In the rows, zero is written as 128.
Each row of numbers belongs to one of the nodes below and depends on some of the facts about them. Some rows are named. Which node is each other row?

There are 2 kinds of fact about the nodes: δ, ζ.
δ: uses; ζ: is directly part of
(106) δ (865)
(129) δ (13),(699)
(13) δ (435),(699)
(164) δ (8),(435)
(202) δ (239)
(23) δ (239),(435)
(233) δ (868),(360)
(239) δ (435),(741)
(241) δ (92),(901)
(244) δ (435),(735)
(26) δ (751)
(261) δ (435),(741)
(271) δ (742)
(295) δ (435)
(325) δ (435)
(332) δ (129)
(36) δ (288),(435)
(360) δ (435)
(389) δ (52)
(419) δ (699)
(450) δ (165),(86)
(466) δ (435)
(467) δ (435)
(471) δ (265),(435),(699),(92)
(473) δ (435)
(52) δ (711)
(556) δ (699)
(57) δ (380)
(638) δ (850)
(653) δ (435)
(699) δ (435)
(711) δ (165),(741)
(741) δ (699)
(742) δ (239)
(751) δ (699)
(763) δ (419),(711),(26)
(792) δ (711),(751)
(8) δ (742)
(812) δ (711)
(827) δ (263),(121)
(840) δ (435)
(850) δ (165),(751)
(86) δ (435),(699)
(865) δ (263),(711)
(868) δ (26)
(900) δ (435),(202),(699)
(92) δ (435),(699),(850)
{(106),(23),(473),(735),(8),(867)} ζ (865)
{(110),(164),(471),(520),(712),(899)} ζ (278)
{(121),(165),(185),(380),(711),(868)} ζ (239)
{(129),(288),(450),(52),(885)} ζ (878)
{(13),(236),(36),(653),(741),(792),(900)} ζ (712)
{(202),(233),(540),(90),(901)} ζ (520)
{(239),(241),(265),(57),(742),(755)} ζ (606)
{(244),(518),(840)} ζ (35)
{(25),(261),(295),(332),(435),(751),(763),(827)} ζ (471)
{(26),(360),(382),(556),(638),(699)} ζ (872)
{(263),(271),(526),(86),(865),(878)} ζ (850)
{(323),(389),(812)} ζ (899)
{(35),(404),(467),(715),(872)} ζ (510)
{(419),(466)} ζ (540)
{(453)} ζ (715)
{(685),(92)} ζ (325)

Known rows:
(899): [141 150 138 101 108 125 156 103 139 114 135 130 137 149 195 103 115 169
 131  89 138 123 133 100 155  94 105  47 124 127 118 155  89 122 123  89]
(389): [133 128 161 126 148 141 172 123 140  98 125 141 134 132 182 125 114 157
 125 101 139 144 118 118 142 117 139  58 134 124 118 143  95 136 121 115]
(13): [118 137 137 147 126 147 192  87 151  71 125 166 130 127 164  96  94 136
  96  77 143 135  72  99 125 116 180  21 127 104 115 136  91 127 134 105]
(850): [156 124  88 121 118 184 121 113 153 120 113  93  76 164 191 126 118 142
 152 119 140 149 130 168 164 124 147  53 142 137  97 116  70 115 183 104]
(165): [147 161  94 100 118 121 169 109 146 127 143 100 104 161 177 122 153 190
 159 124 132 137 134 116 149  86 134  67 109 109  76  92  71 107 117  85]
(263): [159 149 136 116 123 103 146 136 118  82 139 138 120 167 179 124 137 181
 128  98 147 138 132  93 133  88 100  42 132 126  93 145  77 101 124  99]
(404): [158 152 121 106 108 106 149 121 113 100 138 123 136 149 181 106 149 172
 120  97 128 135 117  94 160 106 116  51 152 109  90 141  76  99 108  84]
(261): [118 151 140 106 154 132 169 117 144 114 128 152 149 122 204 117 104 118
 104  84 147 137 104 130 121 135 148  44 117 104  97 118  72 138 125 121]
(25): [127 147 127  99 125 108 170 125 140 101 133 131 155 137 214 103 128 165
 143  93 152 119 128 106 142 109 104  41 119 124 109 142  94 115 108 106]
(872): [159 158 131  96  99 111 146 111 112 114 135 126 127 150 181 102 138 165
 119  89 119 137 123  95 174 108 111  50 159 114  92 153  69 105 119  76]
(164): [149 143 152 113 141 157 159 107 139 102 133 158 138 141 186 125  99 129
 114  91 157 145  93 116 125 126 159  56 130 101 110 124  76 110 115 104]
(35): [159 161 129  95  99 112 144 111 114 115 136 125 127 153 184 102 135 167
 122  94 117 135 122  97 169 106 110  48 156 115  89 153  70 106 122  77]
(840): [161 160 138 110 136 142 143 105 117 103 141 151 121 129 169 122 111 108
  86  86 134 155  77 118 145 144 156  50 156  76  79 122  47 100 115  91]
(380): [154 164 118  89 116 110 182 121 143 105 147 126 115 151 185 131 151 207
 144 113 134 131 117  94 137  81 137  65 120 111  94 116  74 105 107  69]
(419): [111 114 156 121 128 164 195 107 172  78 106 157 122 136 148  97 130 177
 104  67 126  72  87 116 147 111 175  19 148 147 109 144 108 130 126 143]
(763): [126 120 153 113 165 131 182 141 150  92 128 139 137  98 207 135 118 156
 124 109 130 140 115 131 147 126 131  57 142 134 114 148  91 153 129 122]
(332): [125 134 149 111 146 136 182 137 139  91 112 149 143 129 209 118 115 152
 143  95 149 127 103 125 133 121 147  48 145 129 119 148  99 127 120 114]

Name these rows:
No name comes twice in this set of rows, the named rows included.
[154 148 129 110 132 145 174 124 138 100 122 137 106 151 180 135 136 176
 138 114 134 142  98 120 139 108 169  65 144 115  97 122  78 111 127  85]	(241)
[150 142 130 145 124 114 166 134 137  50 101 171  84 158 164 133 145 167
 114  83 135 118  80 109 111 110 163  11 165 143 100 149  95 110 173 113]	(129)
[175 131 119  83 141 153 177 136 174  76 159 132 109  89 212 173 143 215
 100 123 119 142  85 110 141 108 165  79 152 127 117 137  65 135 134  59]	(868)
[171 157 139 110 136 142 141 110 115  97 151 151 129 120 173 125 116 110
  76  85 135 157  75 119 146 149 155  53 159  75  79 120  42  98 107  91]	(360)
[165 162 125 112 110 103 129 118 127 101 131 142 107 168 187 131 138 172
 121  89 136 129 135 100 129  93  98  42 128 137 107 149  76 104 149  89]	(878)
[117 156 144 105 125 146 183 105 144 102 116 158 115 135 198 110  92 121
 122  82 143 121  90 129 137 119 155  24 139 115 104 144  81 129 146 105]	(471)
[140 144 135 115 102 123 159  96 138 109 136 129 142 153 187  98 112 170
 126  93 137 139 135  90 151  93 111  48 119 124 124 156  92 125 125  84]	(712)
[ 94 129 120 154 121 118 195  99 157  90 106 139 136 135 154  82 129 162
  96  80 112 130  99 101 138 113 187  21 128 126 108 134 103 161 164 125]	(741)
[156 147 137 107 135 137 175 130 140 100 128 139 109 142 181 139 134 182
 127 111 132 145 103 113 138 102 161  68 144 117  98 125  76 119 126  84]	(57)
[139 154 119 129 132 134 157 116 143  74 125 161  94 153 162 123 112 136
  96  82 145 134  81 119 117 113 168  14 138 107  79 123  57 110 160 114]	(86)
[134 130 130 131 114 120 163  99 140  94 143 124 157 143 186  96 121 174
 129  98 144 143 131  85 147  99 118  50 111 117 126 144 102 117 109  96]	(236)
[148 140 125 108 148 134 124 150 137  98 130 157 131 171 190 135 109 148
  64  85 164 167 108 104 113 118 168  49 128 114  79 120  35 120 156 107]	(23)
[154 153 120 103 112 111 154 119 128 101 140 127 129 152 186 116 138 178
 127  98 133 136 125  93 146  96 117  50 133 119  98 141  76 106 120  89]	(685)

The same nodes again, as new rows of numbers:
Some nodes and their rows:
(35): [117 127 116 134 119 138 125 129 133 104 129 137 124 116 115 137 114 119
 133 122 122 121 116 128 127 127 123 124 167 124 121 136 132 131  78 150
 153 123 130 130 121]
(323): [122 131 114 130 119 134 123 140 142 107 131 123 116 118 114 144 119 119
 139 123 128 124 115 143 133 128 128 123 152 125 125 134 146 127  92 135
 114 130 139 141 120]
(90): [121 134 112 133 122 141 127 140 157 106 126 125 125 120 112 150 119 119
 146 124 147 120 114 150 134 125 123 122 145 123 131 133 144 128 104 134
 110 120 127 138 117]
(86): [123 127 135 124 133 122 122 125 116 137 130 126 132 132 136 121 122 132
 122 134 117 122 129 114 122 125 124 124  98 129 116 126 121 127 152 116
 114 119 121 120 123]
(380): [136 125 125 133 140 119 146 143 113 101 141 127 127 157 115 121 125 117
 146 123 217 237 117 193 128 124 125 125 179 132 123 123 131 162  83 173
 145 174 116 197 148]
(165): [174 133 174 122 153 132 146 125 113 102 129 126 122 143 132 123 160 126
 128 124 119 126 116 106 137 140 137 124 136 133 137 123 137 122 118 125
 111 113 118 102 163]
(295): [120 127 119 122 122 114 121 123 132 154 127 124 126 132 130 122 120 141
 122 125 113 123 156 139 121 122 125 142  95 142 120 123 122 123 226 117
 110 124 151 146 122]
(899): [118 127 115 133 124 129 124 138 151 104 125 124 121 117 113 143 111 119
 137 123 119 123 117 136 128 132 126 121 154 122 123 137 145 125  77 143
 131 129 139 134 118]
(121): [165 154 158 118 119 115 132 124 113 105 130 124 114 124 118 120 138 125
 130 124 181 132 117 105 151 147 150 131 224 121 189 124 121 129 160 122
 204 121 125 109 133]
(244): [121 126 126 121 123 116 121 125 125 165 127 133 124 128 122 124 121 126
 122 129 110 124 140 128 122 121 122 137 103 123 118 123 123 137 152 118
 130 134 134 153 118]
(419): [151 128 112 124 126 115 137 124 168 110 125 122 126 135 150 121 134 153
 126 132 120 122 150 133 125 122 128 117  99 133 122 132 122 135 163 117
 118 115 117 125 119]
(850): [133 124 142 127 158 133 122 123 121 110 129 128 128 119 149 124 153 135
 124 131 118 125 122 109 127 130 124 120 105 132 119 132 125 125  86 120
 116 119 115 102 126]
(467): [118 128 123 121 125 118 127 124 121 148 126 125 122 135 127 120 118 128
 123 128 111 121 140 123 121 121 122 138 101 127 119 125 124 134 162 119
 120 128 130 145 122]
(540): [123 136 118 135 125 133 125 138 171 102 128 123 126 117 113 152 117 122
 145 124 145 122 116 153 131 128 123 119 142 127 131 139 144 128  83 135
 116 123 124 140 117]
(638): [121 125 146 134 150 155 125 125 132 130 127 155 121 119 152 121 156 121
 122 127 113 123 126 106 129 122 123 136 123 122 122 134 122 125  92 117
 111 123 120 106 120]
(735): [128 127 130 127 121 125 144 123 113  96 131 125 129 137 112 122 116 123
 121 131 115 125 125 146 124 137 123 120 100 121 117 123 121 125 131 117
 123 127 133 143 144]
(325): [123 130 116 124 122 114 123 125 123 150 125 125 129 128 130 120 115 135
 123 128 112 118 142 128 119 127 123 128 104 130 117 123 122 141 174 120
 138 143 130 138 115]

Name these rows:
No name comes twice in this set of rows, the named rows included.
[198 125 189 131 122 117 178 123 117 106 132 127 126 176 111 124 129 144
 129 124 117 127 120 189 122 136 133 130  98 146 117 124 148 135 213 126
 105 118 164 123 213]	(435)
[118 127 150 128 152 143 120 125 114 168 127 128 137 120 160 121 138 133
 124 142 141 130 124 108 122 123 128 121  97 129 129 124 122 122 110 117
 114 118 116 103 119]	(450)
[137 125 146 126 138 127 151 126 117 102 125 151 126 132 114 121 158 131
 123 124 111 123 125 105 134 123 125 120 104 123 117 129 121 144  75 119
 113 118 117 106 144]	(26)
[168 126 191 127 129 121 170 124 114 106 127 122 126 159 112 122 127 127
 122 123 116 126 120 127 130 121 124 128  99 127 116 124 124 152 113 121
 113 119 129 113 193]	(699)
[128 128 113 152 143 134 121 122 128 177 125 129 118 120 168 120 150 135
 122 138 114 140 144 110 131 120 149 127 104 126 131 133 121 123 115 120
 115 121 118 107 114]	(792)
[121 127 117 127 136 122 120 122 139 184 124 147 133 116 147 121 170 147
 123 134 112 158 158 107 120 120 132 125 107 133 130 137 122 123 119 119
 112 118 123 107 119]	(763)
[119 124 139 124 130 132 129 123 120 141 128 137 127 129 137 120 131 125
 123 128 113 125 135 113 126 123 124 135 103 124 117 125 124 135 115 120
 111 117 120 126 121]	(556)
[130 125 115 120 121 115 130 123 168 139 128 126 127 137 145 125 116 144
 123 133 122 121 160 158 120 122 126 131 102 134 127 126 122 132 228 119
 110 126 122 154 114]	(466)
[146 129 139 122 134 114 132 125 131 101 127 125 123 136 127 124 168 147
 123 123 115 122 133 110 124 123 132 124 102 144 117 133 134 124 116 118
 113 117 132 108 136]	(751)
[121 140 120 119 124 112 121 135 136 176 132 131 114 115 114 137 166 140
 122 137 163 160 126 109 138 125 151 150 205 120 196 138 121 120 197 119
 167 119 148 115 116]	(827)

Now the same nodes, written a new way:
Named rows:
(36): [149  83 119 131 140  97 108 100 160 139 133 133 154 147  85 124 109 185
 162 118 142 148 155 105 113 139 137 142 145 122 123 125 145  90 144 123
 133 110 108]
(332): [145  93 114 135 127  81 111 130 147 113 117 144 135 145 118 110 120 144
 140 133 138 127 144 118 137 120 127 146 141 116 126 125 141  71 111 135
 133 150 124]
(23): [154  92 117 128 116 113 132  97 181 140 132 122 127 128 125 141 145 175
 141 117 143 125 148  98 150 112 134 154 144 123 136 114 151  46 134 127
 154  79 132]
(278): [108 153 125 154 131 167 140 155  94  96 153 107 131 160  98 163 146 102
 102 126 129 136 132 147  75 164 124  87 146 149 131 107 136 195 115 141
 120 140  87]
(13): [152  89 126 124 138  87  94 114 168 135 131 148 138 129 111 102 102 166
 172 124 123 125 150 131 126 142 137 142 140 127  98 139 136 104 122 114
 130 115 133]
(540): [116 173 151 152 156 177 143 161 111 101 154  99 140 168 105 192 155  93
 104 134 119 128 129 130  84 155 125  97 131 153 134  85 112 191 132 150
 114 147 113]
(885): [105 154 131 118 141 178 175 142  95 135 165 157 145 150 143 155 150  91
  76 121 150 125 128 147  89 156 104 143 142 141 150 130 120 182 153 130
 119 131 108]
(86): [145 102 129 124 111 106 113 106 176 133 129 150 128 117 126 115 122 147
 148 129 121 111 140 126 155 123 132 157 125 131 134 138 125  66 124 118
 131 118 144]
(263): [129 176  72  84 111 167 124 161 113 213 125  93  76  85 166 104  95 137
 116 185 123 126  23 138 147 154  88 127  52 137 127 158  76 175 143 104
 102 132 126]
(236): [113 144 132 116 166 156 148 150  85 126 157 133 147 161 130 145 136 110
 110 121 156 152 132 144  80 161 111 118 157 133 110 122 143 213 136 131
 114 113  96]
(165): [114 122 163 116 110 107 116 156 112 130 113 123  94  59 182  66  88  88
 172 136  90 107  97 178 188 112 132 129 101 141  85 157  91 136 106 105
 126 139 189]
(466): [163 101 149 126 150  93 106 119 180 143 124 139 137 146 107 141 106 161
 152 135 118 126 144 105 133 118 143 142 135 127 129 102 132  69 148 142
 128 134 146]
(164): [150  79 122 132 145  97 135 111 161 148 129 121 130 145 113 123 115 192
 141 111 144 124 159 104 142 110 159 125 155 113 141  97 163  66 137 160
 154 101 126]
(265): [143 107 171 127 106  96  97 134 146 136 120 146 120  88 145  89 103 116
 170 141 105 118 127 146 149 137 119 123 136 132 110 144 125  97 147 101
  89 140 162]
(106): [128 149  66 111 112 151 134 136 131 173 121  69 102 115 148 138 127 156
 123 163 149 150  56  91 157 117  99 170  63 118 129 144  92 126 115 122
 166 111 113]
(25): [119 150 122 118 149 145 148 163  73 114 151 134 130 168 146 142 145  92
  86 133 157 143 129 140  91 143  98 115 161 127 134 112 153 182 135 145
 121 140  93]
(867): [122 163 132 115 136 178 162 141  98 121 166 124 130 142 140 162 163  89
  81 132 150 139 123 130  98 150  86 137 158 141 125 112 141 181 139 122
 116 101 106]

Name these rows:
No name comes twice in this set of rows, the named rows included.
[117 120 110 162  73 131 118 119 169  89 141 127 113  99 126 114 140 109
 152 129  94  87 125 146 169 130 138 149  72 146 123 160  88 101  61 112
 162 137 155]	(850)
[134 107 126 121 170  97 103 129 160 105 115 142 154 164  96 150 122 140
 129 117 116 125 135 107 115  80 137 150 110 142 105 121  99  84 104 122
 154 145 136]	(233)
[110 130 113 104 139 104 105 121 128 107  95 168 117 108 139  95 126 107
 122 114  72 111 126 125 155  93 142 135 101 131  92 166 104 119  88  91
 130 136 171]	(26)
[149 112 133 110 123 127 115 123 160 167 147 178 114 109 122 105 114 140
 129 131 111  85 130 162 124 153 110 119 139 138 145 139 123  91 159  99
  79 134 144]	(288)
[138  95 120 121 132 126 166 101 161 162 135 130 114 127 141 124 131 185
 115 104 145 102 162 126 155 108 159 122 151 110 152  98 167  70 137 156
 162  74 136]	(271)
[130 151  38 107 132 129 138 159 101 189 106  59 116 149 135 138 112 162
 110 185 178 180  38  72 129 136  94 149  64 108 160 133  98 141 137 151
 155 161  77]	(827)
[112 130 122 137 121  92 130 115 137 100 100 134 130 129 156 107 133 116
 144 126 107 135 132  89 171 106 159 179  91 102 112 167 120 117  86 132
 159 135 162]	(638)
[117 157 128 117 140 178 169 140  93 125 157 139 135 148 146 161 156  96
  78 124 151 129 123 135  94 146  94 131 153 143 141 117 135 184 147 125
 113 116  98]	(526)
[121 155 147 117 168 159 150 162  98 125 155 123 141 167 138 161 142  94
  92 129 143 139 125 137  89 143 109 129 148 137 120 101 130 201 147 145
 115 133 117]	(90)
[151 107 131 119 124 137 147 103 159 159 136 118  93  96 152 123 134 174
 124 115 128 103 151 133 160 114 150 114 161 127 128  93 172  75 142 139
 141  60 148]	(8)
[112 118 150 112 113 106 122 148 117 146 103 107 104  74 176  81  90 114
 153 138 114 119  94 156 181  97 143 134  93 129 100 155  89 128 107 117
 150 129 171]	(711)
[149 111 144 121 146  99  96 143 168 121 119 141 128 133 130 115 107 131
 157 134  93 103 133 134 151 111 140 156 110 134  96 118 110  95 113 126
 131 146 171]	(419)
[159  99 123 126 108 109 112  97 182 140 130 131 124 121 112 139 142 162
 142 130 130 120 144 106 139 120 116 151 146 130 132 119 144  47 139 108
 122  96 132]	(473)

